Below is a small trained network, with its code and all its weights. Each question gives an input and a target symbol and asks what happens when units are switched off, that is, made to give their printed mean instead of their output.

import numpy as np


def w(rows, s, z=0):
    codes = np.array(rows[::2]) - 128.0
    scale = np.full(codes.shape[1], s)
    scale[-1] = z or s
    return codes * scale


def f(y):
    return y / 2 * (1 + np.tanh(0.7978845608 * (y + 0.044715 * y**3)))


def softmax(a):
    e = np.exp(a - a.max(-1, keepdims=True))
    return e / e.sum(-1, keepdims=True)


def log_softmax(a):
    a = a - a.max(-1, keepdims=True)
    return a - np.log(np.exp(a).sum(-1, keepdims=True))


def net(x, mask):
    ids = ['αδεμξπστφψ'.index(c) for c in x.split()]
    T = len(ids)
    res = E[ids] + P[:T]
    u = 0
    for l in range(2):
        r = res
        for j in range(3):
            rows = slice(3 * j, 3 * j + 3)
            q, k, v = (r @ M[l][rows].T for M in (Q, K, V))
            z = softmax(np.where(np.tri(T) > 0, q @ k.T / 3**0.5, -1e9)) @ v
            o = O[l][rows]
            res = res + np.where(mask[u + j], z, o[:, -1]) @ o[:, :-1]
        u += 3
        y = f(res @ A[l][:, :-1].T + A[l][:, -1])
        res = res + np.where(mask[u : u + 4], y, B[l][:, -1]) @ B[l][:, :-1]
        u += 4
    return log_softmax(res[-1] @ U[:, :-1].T + U[:, -1])


Q, K, V, O, A, B = {}, {}, {}, {}, {}, {}
E = w([
[217,104,55,133,147,102],'α',
[204,89,112,134,118,143],'δ',
[192,80,44,134,125,151],'ε',
[136,144,136,123,116,113],'μ',
[93,125,73,123,102,138],'ξ',
[103,108,150,132,79,201],'π',
[143,163,210,135,112,164],'σ',
[107,180,13,123,155,101],'τ',
[89,253,129,134,172,182],'φ',
[153,242,63,135,189,85],'ψ',
],0.022)
P = w([
[134,77,160,142,151,107],'0',
[116,110,161,93,152,112],'1',
[139,96,118,184,155,154],'2',
[139,130,150,73,107,138],'3',
[127,128,113,201,128,142],'4',
[148,141,141,60,65,148],'5',
[121,158,105,215,107,128],'6',
[149,151,135,49,29,158],'7',
[109,188,102,230,87,122],'8',
[158,169,121,41,8,157],'9',
[116,213,87,246,85,111],'10',
[158,208,90,32,33,189],'11',
],0.015)
Q[0] = w([
[170,151,102,80,90,172],'L0H1',
[133,67,131,199,115,124],'L0H1',
[128,95,136,249,138,121],'L0H1',
[65,102,151,124,177,101],'L0H2',
[156,168,103,84,91,174],'L0H2',
[136,130,109,253,163,170],'L0H2',
[152,101,128,11,193,157],'L0H3',
[84,65,121,231,184,115],'L0H3',
[121,96,184,73,188,86],'L0H3',
],0.011)
K[0] = w([
[161,143,130,69,100,132],'L0H1',
[123,142,127,212,122,103],'L0H1',
[133,124,128,250,119,124],'L0H1',
[134,93,156,154,181,91],'L0H2',
[162,155,139,54,106,104],'L0H2',
[136,159,126,188,79,106],'L0H2',
[113,77,157,95,163,109],'L0H3',
[132,176,124,214,143,156],'L0H3',
[76,89,118,117,215,145],'L0H3',
],0.016)
V[0] = w([
[121,158,167,190,222,71],'L0H1',
[124,174,64,39,132,156],'L0H1',
[145,109,198,68,84,112],'L0H1',
[128,32,186,106,159,179],'L0H2',
[59,111,150,2,78,139],'L0H2',
[188,174,178,95,96,106],'L0H2',
[181,214,133,163,97,125],'L0H3',
[111,70,142,193,78,96],'L0H3',
[100,95,80,158,106,146],'L0H3',
],0.0088)
O[0] = w([
[83,36,99,146,77,215,3],'L0H1',
[235,172,167,87,43,47,232],'L0H1',
[169,169,56,72,159,127,66],'L0H1',
[147,188,114,126,185,150,2],'L0H2',
[206,179,85,150,255,127,109],'L0H2',
[107,116,36,124,52,199,150],'L0H2',
[171,173,75,156,93,217,204],'L0H3',
[194,84,191,181,42,61,96],'L0H3',
[77,155,145,154,101,68,171],'L0H3',
],0.0061,0.0066)
A[0] = w([
[85,53,121,247,165,84,81],'L0N1',
[255,170,149,172,192,59,85],'L0N2',
[84,94,90,27,91,207,255],'L0N3',
[41,90,114,243,104,154,105],'L0N4',
],0.0078,0.0046)
B[0] = w([
[59,130,188,172,99,129,188],'L0N1',
[109,133,161,158,192,133,252],'L0N2',
[79,105,105,79,4,108,189],'L0N3',
[173,161,70,165,207,155,255],'L0N4',
],0.012,0.0073)
Q[1] = w([
[90,47,122,120,201,165],'L1H1',
[107,66,247,2,173,103],'L1H1',
[126,130,211,230,101,161],'L1H1',
[120,148,122,199,116,148],'L1H2',
[126,80,169,118,116,140],'L1H2',
[92,107,128,157,127,138],'L1H2',
[187,180,92,50,188,163],'L1H3',
[87,100,70,166,177,137],'L1H3',
[220,96,202,157,70,152],'L1H3',
],0.0097)
K[1] = w([
[16,139,144,160,141,174],'L1H1',
[72,1,148,78,180,131],'L1H1',
[130,174,25,173,120,69],'L1H1',
[109,153,88,197,158,96],'L1H2',
[92,113,154,162,148,106],'L1H2',
[40,51,84,190,124,191],'L1H2',
[179,162,161,14,115,108],'L1H3',
[99,130,172,191,88,205],'L1H3',
[86,226,111,158,112,110],'L1H3',
],0.0082)
V[1] = w([
[182,147,141,148,128,153],'L1H1',
[161,112,217,120,110,244],'L1H1',
[187,85,131,170,107,144],'L1H1',
[140,179,100,159,113,148],'L1H2',
[70,188,181,135,115,166],'L1H2',
[145,116,117,123,106,163],'L1H2',
[108,174,88,116,110,15],'L1H3',
[95,157,115,151,101,147],'L1H3',
[172,105,84,165,152,107],'L1H3',
],0.012)
O[1] = w([
[134,164,121,123,35,94,175],'L1H1',
[211,201,154,254,72,102,69],'L1H1',
[207,203,186,100,93,120,121],'L1H1',
[139,71,183,134,149,123,246],'L1H2',
[189,59,72,133,164,54,156],'L1H2',
[85,121,150,108,149,120,135],'L1H2',
[77,34,140,167,146,183,172],'L1H3',
[155,141,143,114,159,109,166],'L1H3',
[79,138,149,92,123,117,160],'L1H3',
],0.0093,0.011)
A[1] = w([
[159,90,245,165,129,103,78],'L1N1',
[86,163,143,48,13,170,3],'L1N2',
[187,46,119,106,88,51,34],'L1N3',
[103,133,222,32,84,136,83],'L1N4',
],0.012,0.0064)
B[1] = w([
[149,9,153,35,131,88,204],'L1N1',
[249,95,36,114,159,52,225],'L1N2',
[23,51,106,251,189,58,161],'L1N3',
[6,170,125,133,89,52,254],'L1N4',
],0.011,0.0054)
U = w([
[109,78,115,151,24,135,2],'α',
[154,122,94,96,88,136,32],'δ',
[83,85,193,115,14,186,183],'ε',
[82,206,194,119,88,133,245],'μ',
[120,101,175,197,176,88,71],'ξ',
[177,177,179,150,244,84,91],'π',
[176,183,113,135,92,159,151],'σ',
[137,126,151,94,216,177,151],'τ',
[140,152,75,218,113,175,173],'φ',
[160,104,55,72,32,254,197],'ψ',
],0.011,0.0088)

Each question gives the input, a string of symbols that net reads in full, and the target symbol t.
The units are the heads (3 rows each of Q, K, V and O) and the neurons (one row each of A and B). Each row of codes is followed by its name. A weight is (code - 128) times the scale printed after its matrix; where a second scale follows, it is the last column's (O, A, B and U).
mask holds one flag per unit, layer by layer, with each layer's heads first. A switched-off unit (its flag False) gives its mean, the last column of its rows in O or B, instead of its output. The means were averaged over made-up inputs and are rounded, as every weight is.
A unit's drop is (log p(t) with every unit on - log p(t) with that unit switched off) / (log p(t) with every unit on - log p(t) with every unit switched off).
The circuit of an input: a set's keep is (log p(t) with only the set's units on - log p(t) with every unit switched off) / (log p(t) with every unit on - log p(t) with every unit switched off). Starting from the 12 units with the biggest drops (on a tie, the unit counted first), units are removed one at a time, each time the one whose removal leaves the highest keep (on an exact tie, the one counted first), for as long as the keep stays at least 0.8.
circuit, biggest first: the units of the circuit, biggest drop first
most important unit: the unit with the biggest drop
k most important neurons: the k neurons with the biggest drops, biggest first
top k neurons in layer l: the k neurons of layer l with the biggest drops, biggest first
heads that matter: for each layer, one digit per head in row order, 1 if its drop is at least 0.15 and else 0, layers parted by /
input ε ε ξ α δ π, target δ: most important unit	L1N2
input φ ξ ξ α δ ε ε, target ε: top 2 neurons in layer 0	(L0N1; L0N2)
input σ ε τ ε, target μ: 2 most important neurons	(L0N2; L0N3)
input φ ξ α φ α μ, target ξ: circuit, biggest first	(L1N3; L1H2)
input ξ δ π τ φ ε ψ μ ε π, target ψ: top 2 neurons in layer 0	(L0N2; L0N1)
input ξ ξ ε α π ε ε α φ ε ψ, target ψ: circuit, biggest first	(L0H3; L1H1)
input μ φ φ μ ε ε ψ ε φ, target ψ: circuit, biggest first	(L0H3; L1H1)
input φ φ π φ φ ξ π δ, target τ: top 2 neurons in layer 1	(L1N1; L1N4)
input ε π π ε ε μ ψ φ ε φ, target ξ: circuit, biggest first	(L0H1; L1H2; L1N3)
input ε α ε ε, target δ: heads that matter	000 / 011
input ξ φ φ ε ψ ε α ε ε τ ε ψ, target ε: circuit, biggest first	(L0H1; L1H3; L0N4)
input ε ε τ ε τ ε φ α ε α ξ, target ξ: heads that matter	111 / 010
input ε α φ φ φ τ σ α α ψ, target δ: 2 most important neurons	(L1N2; L0N1)
input δ μ τ π φ, target φ: heads that matter	000 / 100
input φ ε φ ε τ ε ε, target τ: top neuron in layer 1	(L1N4)
input α δ τ ε τ α ε ε, target δ: circuit, biggest first	(L1N2; L1N4; L0N3)
input ψ α ε μ ξ π ε ε, target π: heads that matter	110 / 000
input δ ξ ψ ξ φ π μ μ τ α ξ φ, target δ: circuit, biggest first	(L1N2; L0N3)
input μ φ ε ε ξ α, target μ: circuit, biggest first	(L1H2; L0H1)
input μ τ τ ψ φ σ ε ξ ε ε τ, target τ: circuit, biggest first	(L1H1)
input τ α τ ψ ε σ π τ ε ε, target ε: heads that matter	100 / 111
input α σ σ τ μ φ π, target φ: circuit, biggest first	(L0N4; L0H1)
input ε α ψ μ ε τ ε τ, target ε: 4 most important neurons	(L0N4; L0N2; L1N2; L1N4)
input μ τ φ ε ε φ ξ τ π ξ φ μ, target τ: heads that matter	110 / 001
input μ ε α ε σ ε, target μ: circuit, biggest first	(L0H1; L1H2; L1N4)
input ε ε φ, target φ: heads that matter	100 / 100
input ε μ τ δ ψ ε ξ, target ψ: heads that matter	001 / 100
input α ξ φ φ π φ, target ξ: circuit, biggest first	(L1H2; L0H1; L1N3; L0N4)
input π π π φ μ μ ε ε φ σ π, target φ: most important unit	L0N4
